Below is a small trained network, with its code and all its weights. Each question gives an input and a class and asks what happens when units are switched off, that is, made to give their printed mean instead of their output.

import numpy as np


def w(rows, s, z=0):
    codes = np.array(rows[::2]) - 128.0
    scale = np.full(codes.shape[1], s)
    scale[-1] = z or s
    return codes * scale


def norm(h):
    return h / np.sqrt((h * h).mean(-1, keepdims=True) + 1e-5)


def f(y):
    return np.maximum(y, 0)


def log_softmax(a):
    a = a - a.max(-1, keepdims=True)
    return a - np.log(np.exp(a).sum(-1, keepdims=True))


def net(x, mask):
    res = np.array(x, float).reshape(1, 3) / 4 @ E
    u = 0
    for l in range(2):
        y = f(norm(res) @ A[l][:, :-1].T + A[l][:, -1])
        res = res + np.where(mask[u : u + 8], y, B[l][:, -1]) @ B[l][:, :-1]
        u += 8
    return log_softmax(norm(res)[-1] @ U[:, :-1].T + U[:, -1])


A, B = {}, {}
E = w([
[71,111,92,1,56,183],'x0',
[124,131,133,128,127,129],'x1',
[55,141,56,140,227,177],'x2',
],0.0058)
A[0] = w([
[232,113,166,254,124,63,32],'0.n0',
[119,127,125,182,176,147,6],'0.n1',
[124,128,114,231,237,125,40],'0.n2',
[146,131,107,181,170,124,100],'0.n3',
[114,147,188,189,122,102,30],'0.n4',
[153,93,120,99,69,127,144],'0.n5',
[91,175,109,114,199,136,193],'0.n6',
[110,108,47,95,208,142,14],'0.n7',
],0.0092,0.0021)
B[0] = w([
[15,133,75,95,148,231,250],'0.n0',
[155,121,123,146,121,63,162],'0.n1',
[210,127,159,151,105,11,218],'0.n2',
[177,164,147,154,118,84,173],'0.n3',
[112,94,173,107,155,188,169],'0.n4',
[167,167,157,109,111,93,176],'0.n5',
[114,109,121,138,206,116,176],'0.n6',
[77,147,138,134,96,190,172],'0.n7',
],0.012,0.011)
A[1] = w([
[160,113,50,153,102,104,147],'1.n0',
[188,111,135,158,78,130,132],'1.n1',
[112,76,132,131,156,205,155],'1.n2',
[84,120,133,125,108,147,2],'1.n3',
[5,127,121,164,170,221,65],'1.n4',
[151,104,98,195,84,162,108],'1.n5',
[180,118,141,102,71,125,201],'1.n6',
[119,129,94,111,146,187,5],'1.n7',
],0.015,0.00092)
B[1] = w([
[132,181,165,94,171,63,136],'1.n0',
[49,144,86,98,174,175,146],'1.n1',
[76,177,138,73,196,75,176],'1.n2',
[102,166,114,165,204,74,158],'1.n3',
[66,178,215,2,96,192,249],'1.n4',
[102,142,136,57,154,85,128],'1.n5',
[230,58,96,110,130,159,163],'1.n6',
[105,136,197,205,154,116,168],'1.n7',
],0.012,0.019)
U = w([
[28,202,207,33,144,184,200],'0',
[145,167,136,212,185,4,222],'1',
[101,100,54,226,59,169,2],'2',
[109,100,71,184,86,147,8],'3',
[103,88,87,189,63,137,13],'4',
[137,130,98,180,107,169,44],'5',
[255,58,70,44,71,206,202],'6',
],0.0099,0.0049)

Each question gives the input, the list of numbers given to net, and the class t.
The units are the neurons (one row each of A and B). Each row of codes is followed by its name. A weight is (code - 128) times the scale printed after its matrix; where a second scale follows, it is the last column's (A, B and U).
mask holds one flag per neuron, layer by layer. A switched-off neuron (its flag False) gives its mean, the last column of its row in B, instead of its output. The means were averaged over made-up inputs and are rounded, as every weight is.
A unit's drop is (log p(t) with every unit on - log p(t) with that unit switched off) / (log p(t) with every unit on - log p(t) with every unit switched off).
The circuit of an input: a set's keep is (log p(t) with only the set's units on - log p(t) with every unit switched off) / (log p(t) with every unit on - log p(t) with every unit switched off). Starting from the 12 units with the biggest drops (on a tie, the unit counted first), units are removed one at a time, each time the one whose removal leaves the highest keep (on an exact tie, the one counted first), for as long as the keep stays at least 0.8.
circuit, biggest first: the units of the circuit, biggest drop first
most important unit: the unit with the biggest drop
k most important neurons: the k neurons with the biggest drops, biggest first
top k neurons in layer l: the k neurons of layer l with the biggest drops, biggest first
drop when u is switched off: that unit's drop, to one decimal
input [-5,-4,3], class 1: circuit, biggest first	[0.n2, 1.n4]
input [0,-5,4], class 1: circuit, biggest first	[0.n0, 1.n4]
input [-8,-4,8], class 1: 2 most important neurons	[0.n2, 1.n4]
input [-1,5,8], class 1: most important unit	0.n0
input [8,4,-1], class 6: 2 most important neurons	[0.n0, 1.n4]
input [-7,0,1], class 1: top 4 neurons in layer 0	[0.n2, 0.n3, 0.n1, 0.n7]
input [0,2,4], class 1: 3 most important neurons	[0.n0, 1.n4, 0.n2]
input [4,8,-6], class 6: 3 most important neurons	[0.n0, 1.n4, 1.n6]
input [-5,3,8], class 1: drop when 1.n4 is switched off	0.1
input [6,-4,-4], class 6: drop when 0.n0 is switched off	1.1
input [-5,0,2], class 1: drop when 1.n4 is switched off	0.6
